Below is a small trained network, with its code and all its weights. Each question gives an input and a class and asks what happens when units are switched off, that is, made to give their printed mean instead of their output.

import numpy as np


def w(rows, s, z=0):
    codes = np.array(rows[::2]) - 128.0
    scale = np.full(codes.shape[1], s)
    scale[-1] = z or s
    return codes * scale


def norm(h):
    return h / np.sqrt((h * h).mean(-1, keepdims=True) + 1e-5)


def f(y):
    return y / 2 * (1 + np.tanh(0.7978845608 * (y + 0.044715 * y**3)))


def log_softmax(a):
    a = a - a.max(-1, keepdims=True)
    return a - np.log(np.exp(a).sum(-1, keepdims=True))


def net(x, mask):
    res = np.array(x, float).reshape(1, 6) / 4 @ E
    u = 0
    for l in range(3):
        y = f(norm(res) @ A[l][:, :-1].T + A[l][:, -1])
        res = res + np.where(mask[u : u + 4], y, B[l][:, -1]) @ B[l][:, :-1]
        u += 4
    return log_softmax(norm(res)[-1] @ U[:, :-1].T + U[:, -1])


A, B = {}, {}
E = w([
[142,118,81,122,65,85,87,113],'x0',
[25,255,63,108,225,82,141,41],'x1',
[105,121,104,115,88,112,109,103],'x2',
[29,157,179,219,137,63,254,206],'x3',
[142,163,157,136,128,158,194,116],'x4',
[180,233,75,193,53,151,65,249],'x5',
],0.0055)
A[0] = w([
[170,127,173,37,85,254,55,164,181],'0.n0',
[150,158,78,127,174,174,99,87,184],'0.n1',
[137,140,148,141,121,146,118,210,15],'0.n2',
[136,169,69,203,120,172,122,158,251],'0.n3',
],0.0093,0.0016)
B[0] = w([
[137,94,94,255,77,118,156,110,254],'0.n0',
[215,136,119,156,165,225,101,65,179],'0.n1',
[111,94,133,72,21,141,72,83,176],'0.n2',
[121,138,113,132,160,221,91,187,200],'0.n3',
],0.0094,0.007)
A[1] = w([
[167,93,254,143,82,76,149,136,6],'1.n0',
[109,87,212,166,112,140,132,103,4],'1.n1',
[213,41,79,147,149,152,76,123,222],'1.n2',
[138,103,159,144,92,120,132,166,184],'1.n3',
],0.0071,0.0027)
B[1] = w([
[136,106,173,84,191,71,103,150,160],'1.n0',
[171,130,130,139,131,93,82,123,145],'1.n1',
[141,133,118,84,182,128,159,97,254],'1.n2',
[95,140,146,39,137,7,202,167,184],'1.n3',
],0.012,0.0059)
A[2] = w([
[113,37,174,206,69,239,63,105,249],'2.n0',
[96,149,255,149,5,145,50,142,96],'2.n1',
[124,194,120,237,202,116,67,218,70],'2.n2',
[106,117,160,105,93,143,110,216,33],'2.n3',
],0.0077,0.0019)
B[2] = w([
[218,154,113,97,140,23,118,203,254],'2.n0',
[140,20,8,77,105,119,137,129,192],'2.n1',
[90,137,89,197,79,160,65,126,185],'2.n2',
[61,158,123,75,171,193,167,201,196],'2.n3',
],0.011,0.0039)
U = w([
[224,76,158,98,150,75,170,117,219],'0',
[87,119,241,49,161,17,136,186,149],'1',
[160,194,146,33,178,183,112,60,223],'2',
[58,190,167,157,156,97,169,82,252],'3',
[225,160,81,132,76,58,92,192,119],'4',
[114,64,106,22,97,167,191,255,19],'5',
[222,244,101,135,169,172,42,143,4],'6',
[37,176,155,158,76,210,43,221,92],'7',
],0.0081,0.0023)

Each question gives the input, the list of numbers given to net, and the class t.
The units are the neurons (one row each of A and B). Each row of codes is followed by its name. A weight is (code - 128) times the scale printed after its matrix; where a second scale follows, it is the last column's (A, B and U).
mask holds one flag per neuron, layer by layer. A switched-off neuron (its flag False) gives its mean, the last column of its row in B, instead of its output. The means were averaged over made-up inputs and are rounded, as every weight is.
A unit's drop is (log p(t) with every unit on - log p(t) with that unit switched off) / (log p(t) with every unit on - log p(t) with every unit switched off).
most important unit: the unit with the biggest drop
top k neurons: the k neurons with the biggest drops, biggest first
k most important neurons of layer l: the k neurons of layer l with the biggest drops, biggest first
drop of u: that unit's drop, to one decimal
input [-7,-2,0,1,-7,-3], class 1: most important unit	0.n1
input [-6,-1,-4,1,8,6], class 5: top 4 neurons	0.n2, 2.n1, 0.n1, 2.n3
input [0,2,-8,5,-2,8], class 7: top 2 neurons	2.n2, 0.n3
input [-3,0,8,6,-2,5], class 5: 2 most important neurons of layer 0	0.n2, 0.n0
input [3,1,-5,4,-8,2], class 7: top 3 neurons	0.n3, 2.n2, 2.n0
input [3,4,1,2,-6,8], class 7: top 2 neurons	2.n2, 0.n0
input [7,-7,4,2,-5,2], class 5: top 3 neurons	1.n3, 0.n1, 2.n0
input [-8,1,-5,7,-6,2], class 7: 2 most important neurons of layer 2	2.n2, 2.n0
input [0,-1,4,3,-2,-4], class 1: 2 most important neurons of layer 1	1.n2, 1.n0
input [8,4,3,-3,-3,-1], class 2: top 3 neurons	0.n0, 2.n0, 1.n2
input [2,4,4,3,2,1], class 7: 2 most important neurons of layer 1	1.n2, 1.n3
input [-6,-6,-4,5,-3,-1], class 1: top 2 neurons	1.n0, 1.n3
input [-4,2,-6,4,-2,7], class 7: top 2 neurons	2.n2, 0.n3
input [3,3,7,1,3,1], class 7: most important unit	0.n2
input [7,-3,-8,6,1,6], class 5: top 2 neurons	0.n2, 2.n1
input [-1,-1,1,6,1,4], class 5: top 2 neurons	0.n2, 2.n1
input [-7,-1,6,7,-1,6], class 5: 2 most important neurons of layer 0	0.n2, 0.n0
input [-2,0,2,4,8,6], class 5: 2 most important neurons of layer 2	2.n1, 2.n3
input [2,4,5,1,5,6], class 7: top 2 neurons	2.n2, 0.n0
input [6,-4,8,1,4,7], class 5: most important unit	0.n1
input [-2,5,-2,5,-6,6], class 7: drop of 2.n2	0.1
input [8,0,-5,1,2,7], class 5: drop of 2.n1	0.3
input [1,0,6,3,5,5], class 5: drop of 0.n2	0.6
input [4,-6,6,5,5,8], class 5: drop of 2.n1	0.2
